Below is a small trained network, with its code and all its weights. Each question gives an input and a class and asks what happens when units are switched off, that is, made to give their printed mean instead of their output.

import numpy as np


def w(rows, s, z=0):
    codes = np.array(rows[::2]) - 128.0
    scale = np.full(codes.shape[1], s)
    scale[-1] = z or s
    return codes * scale


def f(y):
    return np.maximum(y, 0)


def log_softmax(a):
    a = a - a.max(-1, keepdims=True)
    return a - np.log(np.exp(a).sum(-1, keepdims=True))


def net(x, mask):
    res = np.array(x, float).reshape(1, 7) / 4 @ E
    y = f(res @ A[0][:, :-1].T + A[0][:, -1])
    res = res + np.where(mask, y, B[0][:, -1]) @ B[0][:, :-1]
    return log_softmax(res[-1] @ U[:, :-1].T + U[:, -1])


A, B = {}, {}
E = w([
[113,255,250,165],'x0',
[126,136,123,115],'x1',
[125,137,122,111],'x2',
[8,51,206,64],'x3',
[129,123,132,136],'x4',
[240,89,205,37],'x5',
[125,137,120,111],'x6',
],0.0068)
A[0] = w([
[123,186,179,140,156],'n1',
[144,164,134,142,138],'n2',
[212,98,185,70,160],'n3',
[39,148,249,107,43],'n4',
[73,83,118,121,148],'n5',
[197,111,31,137,230],'n6',
[62,25,124,85,139],'n7',
[170,219,152,163,122],'n8',
[51,155,76,177,254],'n9',
],0.018,0.0048)
B[0] = w([
[144,165,136,212,204],'n1',
[120,159,129,157,167],'n2',
[218,136,215,83,235],'n3',
[207,35,56,131,230],'n4',
[59,89,160,97,178],'n5',
[189,52,90,167,248],'n6',
[94,189,112,1,220],'n7',
[110,207,165,186,223],'n8',
[15,105,51,171,223],'n9',
],0.029,0.014)
U = w([
[140,6,22,180,243],'0',
[253,15,142,135,230],'1',
[36,117,112,78,78],'2',
[150,163,194,31,76],'3',
[68,205,111,209,17],'4',
[178,219,229,160,8],'5',
],0.0057,0.0016)

Each question gives the input, the list of numbers given to net, and the class t.
The units are the neurons (one row each of A and B). Each row of codes is followed by its name. A weight is (code - 128) times the scale printed after its matrix; where a second scale follows, it is the last column's (A, B and U).
mask holds one flag per neuron, in row order. A switched-off neuron (its flag False) gives its mean, the last column of its row in B, instead of its output. The means were averaged over made-up inputs and are rounded, as every weight is.
A unit's drop is (log p(t) with every unit on - log p(t) with that unit switched off) / (log p(t) with every unit on - log p(t) with every unit switched off).
The circuit of an input: a set's keep is (log p(t) with only the set's units on - log p(t) with every unit switched off) / (log p(t) with every unit on - log p(t) with every unit switched off). Starting from all 9 units, units are removed one at a time, each time the one whose removal leaves the highest keep (on an exact tie, the one counted first), for as long as the keep stays at least 0.8.
units of the circuit, in order: the units of the circuit, biggest drop first
most important unit: the unit with the biggest drop
k most important neurons: the k neurons with the biggest drops, biggest first
drop when u is switched off: that unit's drop, to one decimal
input [1,-8,3,-5,-3,-7,-4], class 4: most important unit	n4
input [-1,-2,-6,8,7,-1,2], class 2: 3 most important neurons	(n7 n6 n3)
input [7,-8,5,-1,6,0,-2], class 4: units of the circuit, in order	(n3 n8)
input [-1,-1,2,8,-6,-1,-6], class 2: units of the circuit, in order	(n7 n3)
input [6,6,-1,-1,4,-8,5], class 4: 2 most important neurons	(n8 n6)
input [0,2,-7,6,-5,5,2], class 3: 2 most important neurons	(n7 n6)
input [2,-4,-8,-1,-3,-8,-1], class 4: 2 most important neurons	(n4 n6)
input [1,-3,-7,-7,3,3,7], class 5: 2 most important neurons	(n4 n8)
input [-1,7,-7,2,-3,2,-2], class 3: 3 most important neurons	(n6 n9 n4)
input [-7,4,-8,1,6,3,6], class 3: 2 most important neurons	(n7 n4)
input [1,4,-7,0,-4,-4,-6], class 4: 3 most important neurons	(n4 n6 n7)
input [2,1,-4,-8,8,-4,-3], class 4: 2 most important neurons	(n8 n4)
input [0,-6,-5,2,7,1,5], class 3: 2 most important neurons	(n6 n9)
input [0,-5,5,4,6,6,3], class 3: units of the circuit, in order	(n6)
input [8,-1,8,5,2,-1,2], class 0: 2 most important neurons	(n4 n3)
input [4,1,3,-7,-5,-6,3], class 4: drop when n9 is switched off	0.0
input [5,8,-2,-5,8,1,3], class 5: drop when n9 is switched off	0.7
input [-7,-2,0,3,5,-7,4], class 2: drop when n7 is switched off	0.3
input [0,-7,7,3,-6,-5,0], class 2: drop when n7 is switched off	0.1
input [-2,-8,-7,3,1,1,4], class 3: most important unit	n9
